Below are the code and all the weights of a small trained network. Each question names an input and a class and asks about switching units off, where a switched-off unit gives its printed mean instead of its output.

import numpy as np


def w(rows, s, z=0):
    codes = np.array(rows[::2]) - 128.0
    scale = np.full(codes.shape[1], s)
    scale[-1] = z or s
    return codes * scale


def f(y):
    return y / 2 * (1 + np.tanh(0.7978845608 * (y + 0.044715 * y**3)))


def log_softmax(a):
    a = a - a.max(-1, keepdims=True)
    return a - np.log(np.exp(a).sum(-1, keepdims=True))


def net(x, mask):
    res = np.array(x, float).reshape(1, 3) / 4 @ E
    y = f(res @ A[0][:, :-1].T + A[0][:, -1])
    res = res + np.where(mask, y, B[0][:, -1]) @ B[0][:, :-1]
    return log_softmax(res[-1] @ U[:, :-1].T + U[:, -1])


A, B = {}, {}
E = w([
[190,156,137,80,63,201,147,178],'x0',
[148,215,140,250,199,100,157,171],'x1',
[127,150,84,50,248,200,74,144],'x2',
],0.015)
A[0] = w([
[121,94,154,168,55,77,176,85,181],'N0',
[180,194,191,161,40,152,216,171,150],'N1',
[246,162,177,60,88,191,174,200,163],'N2',
[142,170,86,117,140,133,124,132,72],'N3',
[151,188,92,192,181,100,147,111,77],'N4',
[99,184,103,75,190,155,112,150,1],'N5',
[185,197,94,192,175,106,116,129,169],'N6',
[94,108,189,105,95,92,123,119,120],'N7',
[192,179,204,193,43,161,199,161,141],'N8',
[131,74,192,146,80,66,160,120,62],'N9',
[199,144,139,91,93,194,153,187,35],'N10',
[117,173,128,142,153,114,135,146,69],'N11',
[95,77,103,64,54,152,117,62,73],'N12',
[133,69,77,49,185,167,79,105,177],'N13',
[112,86,145,162,53,72,183,121,206],'N14',
[161,168,174,120,121,136,168,218,121],'N15',
[114,77,85,70,160,113,94,100,128],'N16',
[200,122,80,98,221,166,90,174,165],'N17',
[165,43,96,79,74,108,82,111,243],'N18',
],0.012,0.0096)
B[0] = w([
[152,177,157,119,120,63,187,123,235],'N0',
[85,67,60,177,129,162,45,175,233],'N1',
[178,185,150,58,97,48,208,132,254],'N2',
[158,82,117,94,116,96,157,147,145],'N3',
[171,186,161,102,130,105,191,100,201],'N4',
[195,177,156,106,47,22,173,149,182],'N5',
[177,154,118,66,93,49,147,142,228],'N6',
[167,170,140,114,117,112,123,115,169],'N7',
[93,61,53,158,116,195,71,178,235],'N8',
[71,196,172,166,194,188,166,77,195],'N9',
[115,200,189,127,155,119,232,38,196],'N10',
[87,251,230,208,213,159,151,111,154],'N11',
[243,141,126,108,89,64,137,135,222],'N12',
[76,103,84,157,94,190,97,191,239],'N13',
[189,163,166,78,111,62,183,125,239],'N14',
[104,111,111,177,90,176,80,132,185],'N15',
[56,100,83,176,135,156,88,171,190],'N16',
[91,184,188,169,182,137,179,81,246],'N17',
[71,181,202,146,214,177,211,63,245],'N18',
],0.011,0.02)
U = w([
[102,148,168,152,237,127,169,53,1],'0',
[253,138,122,100,11,47,148,184,219],'1',
[28,47,20,149,102,245,25,228,220],'2',
],0.012,0.0048)

Each question gives the input, the list of numbers given to net, and the class t.
The units are the neurons (one row each of A and B). Each row of codes is followed by its name. A weight is (code - 128) times the scale printed after its matrix; where a second scale follows, it is the last column's (A, B and U).
mask holds one flag per neuron, in row order. A switched-off neuron (its flag False) gives its mean, the last column of its row in B, instead of its output. The means were averaged over made-up inputs and are rounded, as every weight is.
A unit's drop is (log p(t) with every unit on - log p(t) with that unit switched off) / (log p(t) with every unit on - log p(t) with every unit switched off).
The circuit of an input: a set's keep is (log p(t) with only the set's units on - log p(t) with every unit switched off) / (log p(t) with every unit on - log p(t) with every unit switched off). Starting from the 12 units with the biggest drops (on a tie, the unit counted first), units are removed one at a time, each time the one whose removal leaves the highest keep (on an exact tie, the one counted first), for as long as the keep stays at least 0.8.
units of the circuit, in order: the units of the circuit, biggest drop first
k most important neurons: the k neurons with the biggest drops, biggest first
drop of u: that unit's drop, to one decimal
input [3,6,-8], class 2: units of the circuit, in order : N8
input [1,6,-5], class 2: 2 most important neurons : N8; N1
input [-7,2,0], class 1: 3 most important neurons : N18; N17; N9
input [-7,2,-6], class 1: 2 most important neurons : N18; N14
input [3,2,5], class 1: 2 most important neurons : N18; N5
input [1,5,-5], class 2: 3 most important neurons : N8; N1; N2
input [-7,1,-2], class 1: 2 most important neurons : N18; N17
input [7,2,8], class 1: 2 most important neurons : N5; N2
input [-5,0,-6], class 0: 4 most important neurons : N9; N12; N2; N6
input [1,3,7], class 1: 4 most important neurons : N5; N18; N9; N6
input [2,6,8], class 1: 4 most important neurons : N5; N18; N6; N9
input [0,-7,-4], class 0: 2 most important neurons : N18; N9
input [-6,3,-6], class 1: drop of N17 : 0.7
input [-4,8,-8], class 1: drop of N8 : 0.0
input [-7,-3,-7], class 0: units of the circuit, in order : N9
input [-3,-4,-8], class 0: drop of N18 : 1.4
